Below is a small trained network, with its code and all its weights. Each question gives an input and a class and asks what happens when units are switched off, that is, made to give their printed mean instead of their output.

import numpy as np


def w(rows, s, z=0):
    codes = np.array(rows[::2]) - 128.0
    scale = np.full(codes.shape[1], s)
    scale[-1] = z or s
    return codes * scale


def norm(h):
    return h / np.sqrt((h * h).mean(-1, keepdims=True) + 1e-5)


def f(y):
    return np.maximum(y, 0)


def log_softmax(a):
    a = a - a.max(-1, keepdims=True)
    return a - np.log(np.exp(a).sum(-1, keepdims=True))


def net(x, mask):
    res = np.array(x, float).reshape(1, 5) / 4 @ E
    u = 0
    for l in range(4):
        y = f(norm(res) @ A[l][:, :-1].T + A[l][:, -1])
        res = res + np.where(mask[u : u + 7], y, B[l][:, -1]) @ B[l][:, :-1]
        u += 7
    return log_softmax(norm(res)[-1] @ U[:, :-1].T + U[:, -1])


A, B = {}, {}
E = w([
[130,127,124,129,130,127,131,130,128,125,130,131],'x0',
[251,157,152,152,82,101,105,150,131,130,51,119],'x1',
[117,164,128,135,73,86,70,134,109,163,183,238],'x2',
[145,56,214,112,172,129,59,124,172,85,133,146],'x3',
[94,215,104,133,123,55,87,159,222,35,128,127],'x4',
],0.012)
A[0] = w([
[106,208,120,128,103,104,82,129,163,101,148,228,21],'L0N0',
[142,60,185,130,113,127,62,133,153,116,159,252,5],'L0N1',
[156,59,141,126,105,136,123,118,53,218,149,217,16],'L0N2',
[18,114,122,120,123,136,118,119,107,145,182,237,2],'L0N3',
[222,182,154,125,76,119,81,125,112,160,102,211,33],'L0N4',
[112,216,76,132,70,130,150,135,84,194,146,198,63],'L0N5',
[139,111,147,131,115,131,94,131,77,211,150,230,9],'L0N6',
],0.021,0.0041)
B[0] = w([
[99,138,149,121,29,153,138,114,147,90,127,130,237],'L0N0',
[128,175,140,89,203,72,114,77,75,114,109,119,227],'L0N1',
[117,157,160,140,119,229,164,168,124,137,115,181,246],'L0N2',
[167,76,100,171,147,86,112,168,169,163,178,137,241],'L0N3',
[171,77,101,168,149,83,117,170,172,170,178,142,248],'L0N4',
[121,179,107,106,172,81,139,90,81,119,110,110,254],'L0N5',
[105,88,125,99,5,116,119,80,122,99,117,68,229],'L0N6',
],0.028,0.02)
A[1] = w([
[64,69,52,163,185,148,58,183,180,173,207,146,14],'L1N0',
[84,78,156,93,120,206,158,96,156,83,55,7,72],'L1N1',
[95,155,189,92,217,145,28,99,103,100,83,158,21],'L1N2',
[71,190,135,117,58,80,71,132,221,50,150,163,100],'L1N3',
[139,75,122,160,122,176,140,147,165,138,89,57,1],'L1N4',
[85,226,171,161,58,198,117,165,188,67,131,227,54],'L1N5',
[170,81,92,135,191,151,136,146,124,122,116,82,53],'L1N6',
],0.017,0.0033)
B[1] = w([
[129,111,135,139,136,107,144,176,160,165,158,128,186],'L1N0',
[131,103,135,115,35,68,107,88,113,120,153,118,193],'L1N1',
[125,196,163,97,177,106,116,125,123,114,114,142,166],'L1N2',
[119,113,167,134,136,250,175,154,95,163,102,149,248],'L1N3',
[110,126,98,118,99,131,93,101,158,85,157,146,163],'L1N4',
[126,108,128,143,123,211,138,147,71,94,121,169,180],'L1N5',
[124,129,164,136,91,100,143,100,145,126,130,116,171],'L1N6',
],0.019,0.018)
A[2] = w([
[111,139,60,151,138,176,94,171,172,58,79,122,58],'L2N0',
[173,157,44,138,224,110,67,106,72,141,108,149,4],'L2N1',
[88,196,56,97,200,120,100,107,119,120,95,124,60],'L2N2',
[146,110,78,149,183,226,108,155,164,133,48,59,46],'L2N3',
[249,97,93,217,158,94,90,218,209,152,86,91,44],'L2N4',
[115,223,41,114,199,100,118,82,60,114,55,89,20],'L2N5',
[121,53,63,165,150,198,39,165,147,151,130,128,66],'L2N6',
],0.019,0.0025)
B[2] = w([
[112,136,143,180,148,160,144,123,142,111,114,88,140],'L2N0',
[75,174,146,112,48,129,164,96,109,115,153,146,172],'L2N1',
[96,172,144,120,177,101,107,110,117,115,122,112,168],'L2N2',
[108,139,160,149,87,161,132,122,85,93,154,180,145],'L2N3',
[149,106,107,179,115,134,74,240,239,118,130,133,253],'L2N4',
[116,253,129,95,219,49,141,105,71,178,131,139,203],'L2N5',
[124,209,157,122,116,73,133,128,176,169,80,90,176],'L2N6',
],0.015,0.012)
A[3] = w([
[109,166,76,137,133,117,174,113,84,138,121,120,97],'L3N0',
[125,77,140,111,133,253,151,139,98,150,83,114,4],'L3N1',
[95,69,98,136,185,127,144,120,136,144,184,114,117],'L3N2',
[190,75,103,160,165,108,128,168,151,166,147,136,132],'L3N3',
[139,102,175,95,226,125,85,82,121,83,98,110,62],'L3N4',
[122,152,135,108,166,110,122,92,117,119,130,121,89],'L3N5',
[178,120,124,110,133,111,105,120,75,148,97,108,106],'L3N6',
],0.03,0.0024)
B[3] = w([
[148,94,217,72,247,111,36,103,186,97,98,112,209],'L3N0',
[87,159,134,171,178,249,157,164,109,60,111,195,254],'L3N1',
[246,159,88,179,89,148,81,201,173,109,19,125,163],'L3N2',
[136,20,63,177,219,146,103,185,168,133,145,80,239],'L3N3',
[122,190,95,122,226,86,151,146,154,188,103,78,177],'L3N4',
[161,139,12,78,140,155,159,92,110,175,68,103,183],'L3N5',
[24,179,42,156,189,144,114,140,205,35,106,57,161],'L3N6',
],0.014,0.017)
U = w([
[103,138,152,144,119,251,161,139,84,113,114,180,183],'0',
[125,102,123,105,1,61,105,53,111,120,160,107,2],'1',
[174,73,78,183,150,95,100,194,187,172,156,114,172],'2',
[115,203,125,71,213,79,121,75,100,152,100,100,137],'3',
],0.012,0.0011)

Each question gives the input, the list of numbers given to net, and the class t.
The units are the neurons (one row each of A and B). Each row of codes is followed by its name. A weight is (code - 128) times the scale printed after its matrix; where a second scale follows, it is the last column's (A, B and U).
mask holds one flag per neuron, layer by layer. A switched-off neuron (its flag False) gives its mean, the last column of its row in B, instead of its output. The means were averaged over made-up inputs and are rounded, as every weight is.
A unit's drop is (log p(t) with every unit on - log p(t) with that unit switched off) / (log p(t) with every unit on - log p(t) with every unit switched off).
The circuit of an input: a set's keep is (log p(t) with only the set's units on - log p(t) with every unit switched off) / (log p(t) with every unit on - log p(t) with every unit switched off). Starting from the 12 units with the biggest drops (on a tie, the unit counted first), units are removed one at a time, each time the one whose removal leaves the highest keep (on an exact tie, the one counted first), for as long as the keep stays at least 0.8.
units of the circuit, in order: the units of the circuit, biggest drop first
unit that matters most: the unit with the biggest drop
top k neurons: the k neurons with the biggest drops, biggest first
drop when u is switched off: that unit's drop, to one decimal
input [-8,4,3,2,-4], class 0: units of the circuit, in order	L0N2
input [-7,2,3,-1,5], class 0: top 2 neurons	L0N0; L1N3
input [-2,4,8,6,-1], class 1: top 4 neurons	L0N6; L0N1; L0N0; L0N4
input [4,-4,-7,4,4], class 1: units of the circuit, in order	L0N4; L1N1
input [3,-2,-5,4,8], class 0: top 2 neurons	L0N1; L0N5
input [3,5,4,1,8], class 0: top 2 neurons	L0N0; L0N3
input [-6,3,-5,1,-5], class 0: top 3 neurons	L0N5; L0N1; L0N4
input [7,-1,8,-2,-5], class 1: top 3 neurons	L0N6; L0N5; L0N3
input [8,8,8,6,-6], class 1: top 3 neurons	L0N6; L1N3; L0N3
input [-4,3,-5,-2,6], class 0: top 4 neurons	L0N5; L0N1; L0N4; L0N3
input [-2,1,-5,-7,1], class 3: top 2 neurons	L0N4; L0N3
input [-5,3,6,4,1], class 1: top 2 neurons	L0N6; L0N0
input [5,5,8,-2,5], class 1: top 2 neurons	L0N2; L0N0
input [5,3,-1,6,-7], class 0: unit that matters most	L0N2
input [4,-4,4,0,7], class 0: top 2 neurons	L0N0; L1N3
input [4,-1,5,7,5], class 3: top 2 neurons	L0N1; L0N2
input [-7,4,-1,-7,-1], class 3: top 2 neurons	L0N5; L0N3
input [4,-2,1,6,1], class 3: drop when L0N1 is switched off	1.6
input [2,-2,-7,-1,-5], class 1: drop when L0N1 is switched off	0.9
input [6,1,1,-3,-6], class 0: drop when L0N2 is switched off	8.0
input [0,-3,-5,8,0], class 3: unit that matters most	L0N4
input [-8,1,-1,-2,8], class 0: drop when L2N2 is switched off	0.0
